Moves between points:
Z602 % Z948
Z602 § Z172
Z602 ! Z671
Z602 & Z222
Z602 * Z243
Z602 ~ Z122
Z288 % Z222
Z288 & Z948
Z288 * Z504
Z649 % Z243
Z649 § Z137
Z649 ! Z674
Z649 & Z504
Z649 * Z948
Z649 ~ Z430
Z106 % Z671
Z106 ! Z948
Z106 * Z674
Z631 § Z434
Z631 ! Z959
Z631 ~ Z713
Z23 ! Z122
Z23 * Z434
Z23 ~ Z671
Z494 % Z821
Z494 ! Z504
Z494 & Z674
Z165 % Z122
Z165 * Z430
Z165 ~ Z948
Z801 § Z351
Z801 & Z959
Z801 ~ Z198
Z856 % Z351
Z856 & Z430
Z856 ~ Z504
Z78 % Z430
Z78 § Z959
Z78 ! Z434
Z78 & Z351
Z78 * Z122
Z78 ~ Z243
Z243 % Z649
Z243 § Z374
Z243 ! Z702
Z243 & Z940
Z243 * Z602
Z243 ~ Z78
Z674 % Z702
Z674 § Z40
Z674 ! Z649
Z674 & Z494
Z674 * Z106
Z674 ~ Z233
Z713 % Z40
Z713 § Z702
Z713 ! Z374
Z713 & Z913
Z713 * Z890
Z713 ~ Z631
Z198 % Z757
Z198 § Z940
Z198 ! Z913
Z198 & Z374
Z198 * Z448
Z198 ~ Z801
Z434 % Z233
Z434 § Z631
Z434 ! Z78
Z434 & Z549
Z434 * Z23
Z434 ~ Z702
Z122 % Z165
Z122 § Z179
Z122 ! Z23
Z122 & Z245
Z122 * Z78
Z122 ~ Z602
Z430 % Z78
Z430 § Z565
Z430 ! Z233
Z430 & Z856
Z430 * Z165
Z430 ~ Z649
Z40 % Z713
Z40 § Z674
Z40 ! Z137
Z805 ! Z222
Z805 & Z671
Z805 * Z821
Z137 % Z374
Z137 § Z649
Z137 ! Z40
Z137 & Z757
Z137 * Z391
Z137 ~ Z565
Z222 % Z288
Z222 § Z448
Z222 ! Z805
Z222 & Z602
Z222 * Z940
Z222 ~ Z245
Z565 % Z959
Z565 § Z430
Z565 ~ Z137
Z549 ! Z351
Z549 & Z434
Z549 ~ Z821
Z913 § Z821
Z913 ! Z198
Z913 & Z713
Z233 % Z434
Z233 ! Z430
Z233 ~ Z674
Z374 % Z137
Z374 § Z243
Z374 ! Z713
Z374 & Z198
Z374 * Z172
Z374 ~ Z959
Z821 % Z494
Z821 § Z913
Z821 ! Z940
Z821 & Z702
Z821 * Z805
Z821 ~ Z549
Z940 % Z504
Z940 § Z198
Z940 ! Z821
Z940 & Z243
Z940 * Z222
Z940 ~ Z351
Z351 % Z856
Z351 § Z801
Z351 ! Z549
Z351 & Z78
Z351 * Z245
Z351 ~ Z940
Z890 § Z671
Z890 ! Z172
Z890 * Z713
Z702 % Z674
Z702 § Z713
Z702 ! Z243
Z702 & Z821
Z702 * Z671
Z702 ~ Z434
Z172 % Z391
Z172 § Z602
Z172 ! Z890
Z172 & Z448
Z172 * Z374
Z172 ~ Z179
Z179 § Z122
Z179 * Z959
Z179 ~ Z172
Z959 % Z565
Z959 § Z78
Z959 ! Z631
Z959 & Z801
Z959 * Z179
Z959 ~ Z374
Z504 % Z940
Z504 § Z757
Z504 ! Z494
Z504 & Z649
Z504 * Z288
Z504 ~ Z856
Z948 % Z602
Z948 § Z391
Z948 ! Z106
Z948 & Z288
Z948 * Z649
Z948 ~ Z165
Z671 % Z106
Z671 § Z890
Z671 ! Z602
Z671 & Z805
Z671 * Z702
Z671 ~ Z23
Z245 & Z122
Z245 * Z351
Z245 ~ Z222
Z448 § Z222
Z448 & Z172
Z448 * Z198
Z757 % Z198
Z757 § Z504
Z757 & Z137
Z391 % Z172
Z391 § Z948
Z391 * Z137

The rows follow the links: the fewer symbols apart two points are, the more alike their rows tend to be.

Each row, then its point:
[-50,-16,30,336,-279,172,-121,24,96,25,-182,-39,-204,80,-72,-43,-54,130,-2,43,52,-143,160,127,-236,25,-44,-40,68,146,59,27,-2,88,-52,52,149,197]
point: Z391
[-89,47,125,-205,-115,10,-43,90,-291,58,-38,-109,208,-64,111,31,-304,-84,51,-171,-30,46,-48,-104,66,111,107,67,170,0,-21,-95,99,-83,137,166,-86,-68]
point: Z243
[69,-57,7,-87,-135,125,-207,83,-202,-84,-108,-156,-41,107,88,51,-102,136,5,-262,26,-20,-62,-23,14,140,-94,247,167,-133,88,-201,73,45,191,102,194,2]
point: Z374
[34,18,-66,85,-133,87,-289,186,28,52,-102,-10,-190,194,-101,19,-95,143,-172,-169,-41,-70,47,60,-13,-4,-129,79,-40,133,-23,-9,8,276,83,87,108,132]
point: Z172
[50,-69,86,48,173,-33,287,-213,23,-174,-11,-86,183,-209,-1,-117,101,-67,81,317,-35,28,-161,-12,-44,-74,43,-46,-30,-57,-76,184,-14,-174,-206,17,-28,-55]
point: Z233
[76,58,67,166,-71,-82,100,-189,127,30,117,35,-78,-166,-92,-203,74,-153,-103,258,-27,55,-4,94,-79,-135,8,-148,-68,200,-80,134,-153,103,-143,127,56,123]
point: Z106
[-5,-46,173,-235,52,23,-42,132,-108,50,-169,-14,294,66,7,131,-227,80,143,-18,-4,1,-113,-63,133,106,80,121,124,-73,5,61,175,-82,-33,70,-291,-147]
point: Z78
[7,7,8,-62,76,-125,272,-239,-93,-69,294,5,7,-221,75,-81,246,-202,99,127,-35,138,3,-64,-142,-52,31,-122,-27,-167,13,-97,-132,-161,-40,-47,2,-21]
point: Z494
[126,11,-181,-107,157,-51,63,-38,-100,-143,223,-12,-169,-54,65,84,266,-77,-91,-174,-47,130,-60,10,49,-114,-133,124,-155,-140,37,-178,-127,6,102,-54,201,-58]
point: Z913

Each walk starts at a row. The symbols on each line, taken left to right, move it on to the next point.
Each answer is a row, close to the row of the point it stands for.
---
[111,35,87,25,31,11,217,-339,-112,-134,163,-98,121,-281,8,-155,80,-200,22,183,-94,56,-124,-52,-128,-20,-74,-71,74,-40,-10,57,-98,-217,-88,171,93,71]
! § * * § % % §: [11,-98,45,122,-239,179,-53,-62,-73,-87,-104,-143,37,6,100,4,-37,133,128,-13,45,-118,-54,-3,-235,76,-93,76,265,-128,101,-97,42,-109,29,142,248,106]
§ % * & ! & !: [7,105,120,53,-203,-1,-177,123,-49,225,-27,59,-39,70,-115,-59,-232,-75,-169,-65,-1,2,96,94,38,16,119,-119,-20,333,-83,84,16,167,52,96,-176,168]
---
[40,170,-100,-45,51,-152,41,-48,112,65,264,112,-210,-67,-40,-80,64,-234,-199,11,-54,144,64,85,66,-106,37,-172,-241,141,-83,68,-211,168,-29,-50,-117,12]
! ! ! * ! ~: [26,18,-57,-220,329,-192,165,-31,59,-117,141,57,91,-61,43,70,127,-86,42,-1,-60,188,-134,-68,210,-35,18,-46,-239,-123,-20,0,-68,-72,-32,-186,-106,-184]
~ * ! *: [-130,68,-22,-280,-45,-76,22,178,-166,90,9,73,94,23,170,92,-102,-73,66,-224,-9,113,97,-86,126,105,209,-56,29,-89,49,-271,50,-118,248,15,-131,-90]
---
[235,26,-147,-18,143,10,22,-91,-82,-170,186,-136,-51,-106,17,-18,175,14,-116,-125,-109,90,-251,54,72,-79,-260,283,15,-58,-48,-63,-74,51,46,74,253,-29]
! ! § § §: [148,121,-15,-178,114,-61,119,-215,-191,-43,151,-94,131,-275,73,-116,35,-221,-88,-39,-76,110,-202,10,154,-100,-20,115,-42,34,-87,10,-134,-49,-1,116,12,-67]
! % * % %: [-74,16,155,201,-256,35,-56,18,103,206,-33,2,-10,-5,-66,-154,-155,-19,-18,186,79,-116,165,103,-170,14,106,-280,98,203,7,85,32,8,-49,171,-83,149]
---
[-61,-54,187,71,-213,119,43,-124,-150,-25,-47,-133,153,-121,89,-45,-135,-37,181,113,1,-64,37,-80,-196,115,80,-84,223,-52,7,-45,91,-245,23,156,-21,112]
! § § ! ! § % %: [140,-45,-10,132,32,111,88,-282,-75,-228,118,-123,-37,-188,36,-110,230,-2,-12,83,-3,-24,-96,41,-187,-50,-222,148,48,-163,-30,-51,-106,-114,-104,91,319,36]
§ ! % * ~ & &: [-60,33,144,28,-43,-27,-127,180,100,185,-166,102,49,151,-162,6,-241,37,-88,52,-32,-71,-15,77,178,15,97,-35,-70,237,-48,222,60,150,-62,-44,-275,15]
---
[54,-140,-40,-51,81,147,-145,123,-38,-158,-215,-41,134,171,-4,175,-82,238,96,-154,15,-84,-158,-24,88,123,-132,289,130,-161,76,-5,153,46,35,-81,19,-93]
§ ! ! ! ! ~ % ~: [-53,-126,201,8,-29,50,45,11,-66,-60,-159,-38,295,-8,50,48,-114,15,237,242,64,-73,12,-109,-95,141,85,-53,125,-126,60,102,140,-189,-125,40,-113,-9]
% ~ & ~ *: [-89,10,-3,-60,54,-84,-73,190,226,193,-93,215,-59,204,-88,68,-63,44,-31,14,92,-3,100,13,150,30,163,-148,-199,47,-30,98,19,158,-42,-163,-280,-8]
---
[-74,-38,-35,156,-20,44,-244,188,176,63,-162,7,-93,272,-143,57,-78,218,-40,-16,12,-119,28,110,68,-24,-90,143,-18,110,-44,99,90,199,-51,-95,41,4]
* ~ § & & & * §: [-58,-6,-151,62,-91,11,-210,218,121,90,-30,143,-289,261,-27,69,4,143,-130,-172,31,-18,204,93,-14,4,-26,2,-80,67,59,-119,-44,210,79,-117,75,76]
* § ! ~ ! §: [-42,-140,-24,-89,192,21,-72,148,20,-87,-123,65,-13,193,61,223,58,243,136,-139,24,-5,31,-47,108,40,-52,164,-10,-254,36,-158,105,-45,51,-184,34,-158]
---
[-77,77,11,-44,-142,-108,-166,223,50,284,-2,153,-128,142,-9,29,-165,-62,-132,-65,-13,42,256,58,70,19,156,-177,-134,203,-40,-87,13,115,51,-15,-205,92]
% % ! &: [94,177,-48,14,34,-141,35,-139,71,64,165,3,-117,-114,-136,-185,34,-209,-239,9,-77,48,-76,171,90,-121,-53,-8,-163,270,-153,130,-167,201,-44,83,-39,31]
* * % * § % § ~: [119,55,25,-200,275,-122,182,-126,-34,-79,41,-7,160,-137,-30,-13,76,-117,-16,57,-70,81,-255,-50,232,-34,-22,130,-127,-73,-104,119,-3,-12,-94,87,-111,-178]
---
[56,110,-134,-256,155,-184,157,-136,-151,-71,285,22,-23,-140,94,-7,145,-230,-108,-89,-53,220,-64,-74,156,-85,26,-16,-134,-92,-10,-69,-115,-44,115,13,-25,-96]
§ § ~ & §: [157,-16,-59,-14,294,-12,4,-114,72,-188,30,-98,66,-19,-47,52,222,71,-28,-69,-37,-23,-295,-15,126,-90,-214,310,-74,-115,-25,51,-50,146,-10,-36,110,-112]
! * § ~ & § * %: [-151,-118,-76,86,-84,138,-4,32,27,-51,19,-44,-80,42,168,116,96,118,132,-73,85,-85,150,-97,-212,93,-23,-54,158,-238,164,-250,106,-188,77,-37,212,96]
